Moves between objects:
from | t z q d i
x880 | x438 x539 x552 x158 x947
x867 | x548 x20 x24 x731 x111
x495 | x694 x731 x100 x204 x48
x628 | x125 x932 x386 x838 x753
x905 | x717 x60 x609 x828 x139
x246 | x827 x253 x263 x4 x24
x204 | x36 x117 x475 x760 x598
x760 | x450 x527 x14 x722 x362
x920 | x211 x48 x828 x226 x157
x767 | x569 x880 x211 x419 x711
x663 | x376 x209 x125 x314 x70
x717 | x844 x670 x975 x767 x614
x24 | x110 x212 x867 x964 x88
x433 | x721 x105 x419 x209 x993
x282 | x246 x903 x522 x62 x539
x67 | x589 x844 x130 x212 x628
x137 | x731 x30 x827 x512 x548
x308 | x409 x612 x455 x539 x62
x14 | x947 x409 x760 x438 x367
x263 | x137 x354 x246 x746 x867
x609 | x975 x256 x905 x920 x121
x110 | x637 x17 x548 x282 x308
x386 | x663 x856 x628 x215 x292
x539 | x24 x520 x250 x827 x240
x250 | x867 x701 x539 x137 x38
x146 | x419 x729 x226 x932 x569
x145 | x215 x28 x589 x673 x663
x212 | x17 x569 x20 x753 x838
x105 | x495 x137 x158 x603 x243
x450 | x256 x38 x947 x243 x603
x367 | x935 x4 x362 x60 x100
x612 | x67 x717 x314 x520 x933
x306 | x250 x343 x637 x263 x527
x100 | x679 x964 x495 x475 x547
x548 | x306 x673 x110 x522 x455
x125 | x923 x462 x663 x612 x903
x253 | x312 x146 x354 x628 x212
x59 | x760 x455 x670 x552 x36
x746 | x512 x386 x4 x111 x731
x964 | x282 x753 x731 x683 x637
x4 | x629 x628 x746 x88 x964
x547 | x880 x637 x48 x729 x14
x552 | x722 x250 x880 x105 x450
x38 | x111 x145 x240 x548 x512
x603 | x204 x512 x935 x59 x694
x292 | x70 x721 x753 x376 x343
x48 | x552 x306 x547 x598 x760
x209 | x121 x603 x462 x975 x523
x211 | x706 x552 x767 x433 x28
x670 | x14 x308 x59 x880 x659
x598 | x105 x263 x729 x362 x722
x827 | x964 x312 x137 x629 x110
x314 | x130 x975 x612 x701 x633
x312 | x753 x419 x30 x125 x17
x185 | x856 x36 x614 x28 x433
x589 | x838 x711 x145 x17 x125
x158 | x100 x827 x105 x935 x333
x256 | x59 x111 x60 x48 x204
x117 | x427 x376 x683 x527 x263
x70 | x354 x523 x903 x633 x701
x614 | x932 x659 x185 x711 x419
x240 | x88 x589 x38 x110 x629
x409 | x240 x67 x527 x24 x4
x844 | x711 x14 x157 x569 x932
x376 | x633 x121 x923 x130 x354
x935 | x475 x629 x603 x670 x679
x226 | x433 x598 x146 x856 x706
x838 | x612 x905 x215 x666 x923
x633 | x386 x185 x933 x145 x30
x694 | x598 x522 x679 x36 x552
x121 | x185 x204 x139 x157 x226
x706 | x993 x722 x569 x721 x609
x333 | x547 x110 x243 x679 x670
x569 | x984 x438 x706 x491 x905
x975 | x157 x59 x717 x211 x185
x629 | x683 x125 x512 x308 x282
x932 | x462 x367 x856 x905 x491
x993 | x920 x243 x984 x523 x975
x903 | x253 x910 x70 x933 x520
x679 | x729 x282 x694 x659 x880
x683 | x62 x923 x117 x409 x246
x933 | x628 x614 x633 x589 x312
x910 | x146 x679 x523 x614 x767
x157 | x28 x760 x844 x706 x856
x923 | x933 x139 x376 x67 x253
x427 | x746 x633 x62 x38 x137
x753 | x903 x491 x292 x923 x666
x947 | x60 x240 x450 x333 x935
x17 | x666 x984 x673 x903 x612
x722 | x243 x867 x438 x495 x256
x419 | x491 x158 x433 x462 x984
x243 | x48 x548 x333 x694 x59
x130 | x145 x157 x67 x20 x386
x475 | x659 x683 x204 x14 x729
x30 | x292 x433 x312 x663 x673
x711 | x905 x947 x28 x984 x462
x673 | x343 x993 x17 x70 x314
x462 | x139 x935 x209 x717 x910
x721 | x523 x495 x491 x121 x920
x520 | x212 x767 x701 x312 x589
x362 | x603 x746 x367 x256 x495
x20 | x673 x706 x212 x292 x215
x731 | x522 x292 x964 x117 x306
x354 | x30 x226 x253 x386 x20
x215 | x314 x609 x838 x343 x376
x522 | x263 x70 x282 x427 x250
x36 | x362 x427 x659 x450 x105
x666 | x520 x828 x343 x253 x67
x856 | x209 x362 x932 x609 x721
x139 | x614 x475 x121 x844 x146
x343 | x701 x920 x666 x354 x130
x491 | x910 x100 x721 x139 x828
x88 | x308 x838 x111 x637 x683
x659 | x367 x62 x36 x947 x158
x984 | x828 x333 x993 x910 x717
x523 | x226 x694 x910 x185 x211
x111 | x455 x215 x88 x306 x117
x438 | x333 x24 x722 x100 x60
x701 | x20 x211 x520 x30 x145
x455 | x527 x314 x308 x250 x427
x828 | x767 x547 x920 x146 x844
x527 | x38 x130 x409 x867 x746
x60 | x670 x88 x256 x547 x475
x512 | x117 x663 x629 x455 x522
x729 | x158 x246 x598 x367 x438
x637 | x539 x666 x306 x246 x409
x28 | x609 x450 x711 x993 x209
x62 | x4 x933 x427 x240 x827

In the rows, zero is written as 29.

The rows follow the links: the fewer symbols apart two objects are, the more alike their rows tend to be.

Each row is also shifted at random along 5 hidden directions that mean nothing.

Some objects, each with a row of numbers:
x306 28,24,32,33,29,34,25,27,30,24,28,30,33,36,27,31,32,28,31,31,29,33,32,26,28,27,24,29,29,23,30,33,34,28,31,29,29,28
x932 31,30,23,28,32,28,31,28,26,34,32,29,27,23,26,29,29,28,34,29,29,27,32,28,31,31,29,28,26,31,29,21,23,31,29,27,27,32
x314 28,28,28,33,34,31,25,30,29,26,29,29,30,33,33,30,24,28,27,24,29,30,23,24,29,32,27,26,29,31,23,36,28,30,25,24,28,35
x905 34,25,28,29,29,28,29,32,27,31,32,28,27,27,31,28,32,30,31,30,27,27,34,24,29,28,31,31,29,25,28,24,25,31,31,30,27,31
x243 31,26,34,28,24,29,31,31,31,25,28,27,29,34,26,32,31,28,29,30,29,30,34,28,29,25,31,31,31,26,30,32,35,27,28,31,30,27
x253 27,30,38,31,37,36,32,33,26,33,21,32,33,34,33,23,29,32,35,32,27,33,18,26,37,34,20,33,22,24,30,31,26,31,40,37,27,29
x767 31,27,26,26,30,23,31,24,28,40,27,27,26,15,30,29,27,27,31,26,30,24,25,24,22,38,25,37,26,32,25,24,26,27,32,36,22,29
x659 33,27,26,26,22,25,33,32,30,35,37,29,26,25,23,25,34,29,29,33,28,23,34,34,25,28,35,30,33,30,36,22,28,28,23,25,34,26
x211 29,12,30,23,25,22,22,25,30,39,30,27,26,26,26,28,48,29,33,34,29,23,35,30,17,34,30,36,37,26,23,30,33,26,33,34,33,24
x117 27,35,28,31,29,27,29,26,28,29,27,29,28,21,27,31,20,30,25,25,33,28,27,33,31,31,31,22,31,37,31,31,30,24,21,26,28,34
x308 31,18,31,31,27,28,23,30,34,34,29,30,35,32,34,18,40,35,29,36,26,23,28,28,23,29,29,34,34,20,33,32,28,29,33,31,32,26
x212 27,38,39,28,23,27,25,35,23,22,31,31,27,34,35,27,33,30,25,25,22,27,24,31,31,27,37,32,27,30,30,33,25,29,30,35,33,29
x694 28,29,40,26,30,30,38,33,31,29,24,28,30,37,27,27,27,33,30,31,29,33,24,31,36,33,26,34,30,28,31,34,34,25,30,33,31,30
x910 29,29,28,25,30,31,35,32,33,32,31,27,28,33,29,27,28,28,32,32,29,32,22,29,30,32,26,36,26,29,31,26,27,35,33,28,29,26
x923 27,40,26,30,34,31,27,30,26,27,26,31,29,26,36,29,25,31,28,30,32,31,28,31,35,25,33,21,27,31,28,26,24,34,34,32,28,28
x204 30,26,33,27,33,25,37,30,35,33,24,27,30,32,29,26,24,35,28,30,31,30,22,31,32,36,29,31,33,32,30,35,31,27,27,30,30,33
x523 28,32,26,26,31,31,32,31,32,22,32,27,26,38,25,36,27,25,30,28,31,36,30,31,34,27,29,27,28,30,26,28,32,37,30,23,30,26
x746 28,23,27,32,28,33,29,29,31,29,33,30,31,33,22,27,30,28,30,27,28,27,27,31,28,32,27,29,30,31,31,32,31,27,19,18,35,32
x354 25,31,31,30,32,35,27,28,25,23,29,33,29,36,26,32,31,26,32,25,28,33,28,30,34,29,26,27,26,30,27,32,30,30,28,26,30,31
x312 25,34,25,28,28,29,24,26,29,26,37,31,26,29,27,29,31,25,28,23,25,26,22,34,26,29,30,32,24,35,29,26,25,32,22,22,33,29
x362 30,30,33,29,31,29,32,29,25,25,28,32,29,31,24,30,29,30,30,26,27,28,36,31,35,28,31,26,29,29,28,28,29,23,22,26,31,35
x419 28,29,28,24,28,25,26,26,27,30,34,30,24,27,26,29,38,28,30,27,25,25,30,35,26,29,32,34,27,32,28,22,25,30,28,29,32,28
x548 27,26,36,29,19,27,31,28,24,39,26,28,29,15,22,30,31,27,30,30,32,24,32,29,21,35,28,32,33,30,31,33,35,18,27,36,29,27
x731 24,42,39,31,36,31,30,26,25,22,15,31,32,31,34,32,22,33,28,31,32,35,28,34,40,26,27,22,26,30,28,34,33,24,36,39,25,30
x59 32,24,29,31,34,26,29,25,34,29,24,27,31,32,32,30,27,32,27,28,30,29,33,26,28,30,28,27,31,27,26,32,31,27,29,28,25,32
x679 31,28,24,25,22,27,38,31,35,34,38,26,27,26,22,26,26,26,29,28,28,26,23,32,22,34,27,39,29,33,35,23,29,30,21,22,32,26
x427 27,30,23,33,29,30,31,28,30,32,30,27,29,22,24,31,21,27,29,29,35,30,29,30,28,31,26,22,32,34,32,31,33,27,23,23,28,30
x130 27,28,29,30,29,29,25,33,31,26,31,28,28,31,33,32,27,29,25,27,30,31,26,27,30,31,32,25,33,32,26,36,28,31,27,27,30,32
x146 30,26,22,27,29,29,33,28,32,37,35,28,25,25,23,28,27,24,33,26,28,28,22,28,24,35,23,38,24,32,30,21,25,32,26,22,28,27
x121 29,45,29,28,34,27,30,28,22,20,27,29,24,27,31,38,19,28,25,20,31,33,33,32,40,26,38,18,26,37,23,27,26,29,24,28,27,37
x145 28,27,35,31,28,33,26,37,25,28,28,28,31,32,32,29,32,30,29,32,29,31,32,26,33,29,32,24,34,25,27,37,31,29,32,32,30,30
x880 33,30,33,28,32,26,30,24,30,31,20,30,32,28,35,27,31,33,30,33,29,28,31,26,29,26,27,34,26,23,29,26,30,26,39,41,22,27
x185 30,21,33,24,27,27,31,34,27,36,31,27,27,29,25,28,39,32,33,34,31,26,35,32,32,32,35,28,37,28,28,29,30,28,29,31,36,29
x935 32,31,30,27,31,24,31,27,27,33,28,32,29,26,29,25,30,33,29,28,25,22,30,33,30,29,33,31,28,29,32,24,25,25,26,29,29,32
x62 28,33,29,31,27,30,30,30,25,33,28,30,32,20,28,26,29,30,30,34,32,27,34,32,31,26,33,23,31,29,37,24,28,27,31,32,29,26

From each start, follow one symbol. Which object do you reach?
Answers are names.
---
33,19,30,27,23,27,31,32,32,29,32,25,30,31,27,29,35,31,29,34,31,27,38,28,26,27,33,29,37,25,32,31,32,27,28,28,32,27
q
x947
---
29,29,21,33,36,36,31,31,31,30,31,29,32,32,32,25,23,29,32,29,30,32,22,24,33,31,22,27,25,28,30,27,26,37,30,22,27,30
d
x838
---
31,28,33,32,25,31,29,34,26,31,27,30,33,26,32,25,33,32,29,36,30,27,33,27,29,25,31,26,32,23,36,30,30,28,34,36,29,26
z
x589
---
34,28,30,28,22,27,31,34,27,28,33,28,28,27,29,29,32,30,28,31,27,25,36,29,28,24,38,29,31,27,34,26,27,28,27,30,31,28
d
x333
---
31,29,34,34,28,34,27,34,26,24,30,33,34,34,32,24,32,32,29,30,25,28,31,27,30,24,29,29,27,22,34,30,26,29,30,29,30,31
d
x637
---
33,33,30,29,31,28,22,31,25,18,29,33,29,37,38,30,37,32,28,29,25,29,39,28,35,18,39,24,28,23,25,26,24,35,35,33,29,30
z
x670
---
29,30,23,34,29,29,19,22,28,23,29,31,31,27,30,34,32,27,25,29,32,28,41,29,27,19,32,19,31,28,28,29,33,28,27,25,28,29
i
x427
---
29,35,36,30,22,29,29,34,33,19,33,30,30,39,33,25,26,30,23,24,23,29,19,30,28,27,32,34,26,30,35,34,27,30,24,28,32,29
q
x867
---
31,32,30,32,32,29,33,32,34,32,24,28,33,27,38,24,19,34,25,31,31,29,18,25,27,32,26,30,30,29,34,34,28,29,31,33,25,30
t
x240
---
27,27,28,31,31,35,27,25,30,25,28,31,32,36,24,31,32,27,32,32,30,34,33,31,31,25,24,27,28,26,30,30,35,30,30,25,31,26
d
x746
---
29,29,26,32,26,26,25,29,32,25,31,29,30,28,30,32,28,29,24,30,31,29,33,30,26,25,32,23,34,30,30,34,32,28,25,26,29,28
t
x38
---
23,32,32,27,24,32,29,32,24,30,34,29,24,27,21,32,30,25,29,24,28,29,25,33,30,34,29,28,28,36,28,31,30,27,22,25,35,30
z
x523
---
27,29,37,30,28,28,26,24,24,30,22,30,31,26,29,29,28,30,27,26,28,27,29,28,26,32,27,31,29,29,28,34,33,19,28,36,27,32
z
x701
---
26,21,30,31,33,35,25,34,30,26,33,31,31,42,28,26,36,31,31,31,27,31,26,29,33,30,28,27,31,26,28,35,29,34,28,21,36,32
t
x663
---
31,20,25,28,29,27,22,30,33,25,35,27,28,36,31,31,37,29,28,29,28,28,36,28,27,26,34,27,34,26,22,31,29,33,28,24,31,30
t
x157
---
28,21,21,24,26,24,30,23,40,32,33,25,28,31,25,30,34,28,29,36,33,30,31,36,22,28,27,31,35,30,29,28,36,31,29,23,32,20
d
x204
---
31,30,31,25,27,28,31,35,25,33,32,29,26,25,28,27,36,31,32,33,28,25,34,31,32,29,36,28,31,29,31,24,25,31,30,32,34,28
q
x185
---
31,31,31,25,24,26,24,31,29,20,33,30,26,37,34,31,40,29,27,32,25,29,35,32,30,19,38,30,30,25,28,28,27,35,35,33,32,22
d
x491
---
31,40,34,29,30,30,32,33,23,23,25,29,27,28,35,33,23,26,28,26,28,34,31,25,35,26,31,29,23,28,28,25,26,30,35,37,23,29
t
x828
